(in the rows, 128 means zero)
Each row is followed by its class. Each block has new classes.
[131 128 198 163 146 148 136 101 101 126 123 120 111 137 135 161 146 162
 129  28  72 115]
<72>
[127 120 135 140  91 108 131 111 111 130 144 137 147 128 158 130 133 139
 133 174 100 112]
<63>
[122  96 183 172 124 130 126  89 123 171 132  28 143 131 165 102 126 154
 109 225 158 128]
<74>
[123 124 162 129  90 147 100 103  92 165 126  91 147 125 159 128 147 154
 117 107 109 105]
<74>
[125 124 148 177 155 156 132 128  90 116 143 134 133 108 153 164 136 184
 127   4  89  99]
<72>
[121 125 188 148 122 142 136 122 132 129 127 133 126 128 143 137 137 141
 159 112 109 128]
<78>
[127 143 132 105 164 143 119 134 159 122 127 122 157 120 191 148 117 132
 145  95 113 128]
<63>
[116 138 150 139 128  96 114 128 136 133 127  93 160 126 147 112  97 132
 125 210 137 128]
<63>
[137 137 143 130 137 118 117 117 110 112 116 111 145 138 146 123 107 156
 159 146 149 119]
<63>
[112 130 153 152 137 146 158 143 126  81 115 159  83 149 140 136 145 185
 140   4  90 106]
<72>
[131 126 131 164 145 140 127 126 123 126 158 110 122 136 161 153 161 170
 131  48 103 117]
<72>
[135 126 126 130 107 120 115 122 122 136 142 125 139 122 142 149 145 127
 130 133 112 120]
<63>
[114 103 174 157 151 193 110  74 103 148  87 111 101 123 162 131 147 177
 120  19 133 106]
<81>
[103 121 153 121 117 135 140 107 130 130 127 188 126 133 226 126 123 139
 129 135  93 116]
<63>
[146 119 184 130 124 111 112 103 103 178 140 130 122 126 139  93 125 118
 135 235 134 100]
<78>
[110 124 122 147 116 138 117 118  98 129 120 133 138 128 148 139 126 154
 120  54 108 117]
<68>
[119 140 113 164 152 163 129 111 108 151 134 115 138 123 156 135 120 158
 156  51 136 118]
<68>
[137 133 152 153 152 112 122 132 141 116 124 157  98 144 142 110 120 149
 163 108 126 135]
<63>
[141 117 141 167 145 149 111  94 124 124 141  78 142 137 140  98 129 153
 138 226 151 123]
<63>
[120 135 164 157 122 131 115 168 138 136 133 124 106 140 153 130 123 139
 140 173 114 128]
<63>
[119 132 181 127 116 141 122 123 109 165 134 120 118 136 154 133 140 146
 133 158 106 138]
<78>
[106 120 197 145 157 141 133 135 118 165 113 142 108 108 143 148 146 138
 140  59 128 121]
<74>
[134 130 207 127  90 112 103 107  61 152 161 105 145 148 157 124 144 139
 114 196 110 130]
<78>
[110 118 167 199  95 151 104  99  87 145 132 132 127 128 150 105 146 148
 112 191 119 110]
<74>
[110 125 127 119 135 147 104 110 115 155 126 101 140 138 147 148 117 143
 137  80 152 125]
<68>
[123 128  87 139 109 167  94 101 108 131 133 100 166 118 142 128 134 145
  93  95 105 107]
<71>
[121 150 239  80 115 182 204 184 205 113 110 199  42 143 116 187 167 170
 159   4  75 113]
<78>
[144 141 141 149  80 104  91  91 118 131 153  98 151 124 121 137 113 134
 125 210 153 123]
<63>
[134 145 148 137 157 133  88 108 140 171 138  88 146 132 150 138 130 141
 121 166 158 126]
<63>
[126 133 146 110 118 193 123 118 123 143 124 128 108 136 150 167 140 139
 143   4 111 118]
<81>
[131 128 141 159 128  91 125 118 112 146 141 100 162  99 202 129 117 152
 121 230 140 104]
<63>
[136 121 133 178 180 187 110 103  70 122 131 108 135 133 168 134 135 168
 134 117 132 114]
<72>
[126 125 150 157 116 125 119  97 135 128 135 107 139 151 151 106 115 160
 136 163 126 118]
<63>
[122 136 140 194 169 154 118 131 113 108 131 118 115 130 155 133 127 181
 148  96 127 123]
<72>
[115 127 233 146 105 145 114 117 123 144 140 127 123 127 140 122 124 156
 136 202 130 129]
<78>
[125 125 132 190 101 132 119 110  77 137 131 121 127 121 165 151 120 182
 123 139 110 116]
<72>
[109 132 108 150  98 167 134 130  97 136 133 134  79 142 146 117 119 165
 171  28 108 128]
<68>
[110 135 149 153 119 150 112 113 141 131 129 121 127 120 155 135 134 152
 141 144 123 135]
<63>
[133 146 130 134 116 153 132 129 145 112 127 109 124 141 135 143 128 141
 143  94 127 118]
<63>
[126 111 166 155 120 136  63  71 123 172 140  85 165 142 169 129 110 158
 106 154 115 125]
<74>
[ 91  88 160 130 148 138 138 146 163 121 124 134 109 136 140 130 112 127
 152  63 118 119]
<63>
[135 134 161 153 141 126  93 118 124 133 141 112   4 140 147 158 115 171
 120 111 140  96]
<63>
[135 123 126 112  83 102 113 128 115 121 140  79 156 135 138 111 104 125
 120 240  98 136]
<63>
[134 130 159 160 130 148 148 113 106 126 138 130 104 136 127 155 133 200
 133  46 112 111]
<72>
[134 125 191 157 134 137 110  96 120 145 140 119 184 109 160 119 128 163
 125  81 107 117]
<74>
[ 75 118 149 169 186 146 154 122 110 105 121 118  99 137 142 152 131 252
 178   4 107 114]
<72>
[ 95 138 169  91 141 133 137 160 153 166  78 163  76 141 142 173 140 145
 143   4  81 149]
<74>
[ 91 141 117 190 107 162 164 148 103  89 116 163  94 150 156 133 126 171
 148   4  70 116]
<72>
[119 120 118 181  94 182 130 104  82 124 138 122 108 125 115 135 126 155
 133  56  99 110]
<81>
[130 114 149 164 100 119 107 109 125 130 143  96 103 124 164 122 124 145
 123 181 130 138]
<63>
[143 138 132 155 155 144 109 121  98 136 126 118 110 128 161 131 151 166
 158  82 129 117]
<72>
[111 154 134 107 133 149 159 168 148 131 104 171 116 136 142 161 131 157
 156   4  74 116]
<68>

Each row is followed by its class. Each block has new classes.
[152 142 124 108 127 149 139  96 112 113 101 122  97  75 132 111 121 126
  94 122 134 141]
Mes
[154 142 136 116 112 136 144 101 117 111 120 121  95  83 124 143 130 130
  99 137 142 135]
nofev
[150 133 134 109 119 131 130 102 132 118 117 119  84  94 133 145 150 196
 111 123 131 114]
nofev
[156 131 136 116 136 153 124 103 134 119 125 122  78 104 134 165 144 146
 114 120 137 124]
nofev
[165 140 130 100 115 162 134  98 125 107 111 118  64  81 132 137 140 147
  88 115 134 134]
nofev
[155 138 134 107 117 156 132 102 122 121 120 127  84  83 132 135 131 146
 108 121 135 130]
nofev
[166 137 139 114 121 153 131 101 122 118 128 113  71  95 134 169 147 150
 101 131 137 122]
nofev
[148 144 132 117 122 149 136  98 127 117 115 125  92  92 133 127 136 133
 112 123 126 127]
nofev
[168 138 130 109 127 157 147  96 116 118 105 116  83  72 138 126 128 136
 102 125 152 127]
nofev
[133 130 124 112 134 153 131 129 120 131 115 131 104 122 126 105 135 138
 124 116 126 122]
Riso
[142 125 128 118 125 150 128 145 138 130 126 129  94 128 131 135 147 150
 138 129 132 112]
Dosep
[140 133 136 122 121 116 128 117 129 125 132 123 104 119 130 155 145 138
 125 127 134 120]
nofev
[153 142 132 111 120 148 141 101  99 115  84 121  86  77 130 105 116 129
  94 123 138 134]
Mes
[158 136 135 102 125 160 147 104 122 125 108 116  86  91 133 118 138 141
 102 113 133 132]
nofev
[154 150 131 112 126 145 138  95 117 109 107 118  84  81 137 131 125 141
  99 116 137 137]
nofev
[132 135 134 106 121 153 141  87 107 109 116 124  71  73 140 144 140 149
 102 118 144 129]
nofev
[174 143 137  99 116 153 141  73 120 102 116 117  52  57 140 151 139 143
  90 141 142 136]
nofev
[152 132 141 117 123 155 133 100 129 111 123 119  87  89 138 154 140 140
 103 122 132 131]
nofev
[166 151 130  86 114 180 124  99 118 122 100 132  55  74 128 109 141 150
 100 112 129 129]
nofev
[158 140 141 111 120 143 135  99 129 108 122 120  83  83 137 151 123 142
  99 126 139 136]
nofev
[157 138 138 111 122 147 142  98 125 113 120 124  89  87 137 140 133 133
 104 124 137 129]
nofev
[141 127 117  97 126 166 122 124 117 138 103 126  80 113 125  96 136 157
 104 119 122 119]
Riso
[155 138 166 116 127 145 133 104 138 116 124 122  89  94 137 150 129 139
 106 123 136 128]
nofev
[166 137 128  98 119 156 141 101 114 116  98 124  72  68 135 111 123 140
  98 120 133 140]
nofev
[149 140 118 103 124 159 137 100 120 121  93 127  81  79 124  90 127 131
 104 124 126 139]
Mes
[134 107 131 110 126 161 115 130 127 139 114 132  96 127 121  92 131 146
 137 118 114 119]
Riso
[145 126 120 115 129 150 124 124 132 146 127 127  96 124 124 123 138 153
 123 125 123 120]
Riso
[155 145 136 107 124 142 142  91 123 107 115 119  94  80 135 135 127 130
  94 127 135 140]
nofev
[156 139 138 116 127 144 132 104 131 117 126 121  99 101 135 156 135 164
 104 125 138 128]
nofev
[145 133 127 113 123 139 135 109 124 129 119 123  99  99 134 125 128 133
 110 125 134 127]
nofev
[165 140 134 107 124 162 139  94 122 122 112 121  63  90 143 138 143 147
 102 114 126 114]
nofev
[162 138 134 107 122 157 130 100 137 107 118 121  75  83 132 143 133 145
 101 119 134 145]
nofev
[152 142 129 108 127 144 157 102 118 118 112 121  81  77 134 129 124 135
  99 120 140 134]
nofev
[154 141 134 111 128 162 130 105 126 118 116 119  75 103 130 143 135 141
 110 127 137 131]
nofev
[153 139 128 101 129 162 135 103 120 123 102 127  78  91 129 105 139 141
 105 120 131 122]
nofev
[143 137 137 118 122 138 132 105 125 120 126 121  91  94 132 150 131 130
 108 121 138 131]
nofev
[163 135 129  95 129 161 128 105 122 128 111 115  59  81 128 119 143 146
 101 111 128 121]
Dosep
[153 136 132 109 129 144 134 102 127 124 115 121  87  98 136 146 135 143
 106 122 132 127]
nofev
[136 126 116 109 130 161 122 125 128 142 105 135 100 123 126  88 129 143
 128 119 119 130]
ful
[149 138 136 119 127 152 128 109 133 121 125 122  96 106 129 132 142 137
 116 124 135 124]
nofev
[150 129 130 107 125 151 129 119 119 131 109 127  87 102 130 102 133 146
 112 121 126 124]
Riso
[150 133 137 119 127 149 129 107 133 114 127 117  90 102 137 146 138 144
 106 125 146 131]
nofev
[140 122 117 105 131 165 130 123 114 129 100 132  92 100 127  90 132 138
 122 115 124 127]
ful

Each row is followed by its class. Each block has new classes.
[127 150 119 130 121 147 126 148 141 146 134 132 127 102 153 158 102 114
 158 148 167 124]
N
[134 128 127 140 140 108 131 137 110 114 138 122 136 104 127 134 152 134
 141 109 128 137]
N
[120 125 122 129 131 127  97 139 127 124 140 122 143 103 144 139 142 128
 147 116 146 124]
S
[119 107 111 137 125 140 130 142 145 145 140 130  81 115 149 128 104 114
 148 146 155 137]
N
[126 116 127 131 146 130 121 142 133 159 146 134 130 118 137 138 139 122
 141 113 147 122]
S
[125 124 112 138 131 128 132 141 124 135 143 147  89 105 128 146 136 134
 144 121 157 158]
N
[133 118 136 128 133 122 121 126 144 133 134 127 144 117 153 126 145 126
 116 118 138 102]
S
[113 144 117 137 125 131 128 146 110 128 131 124 105  95 135 163 118 120
 155 132 147 140]
N
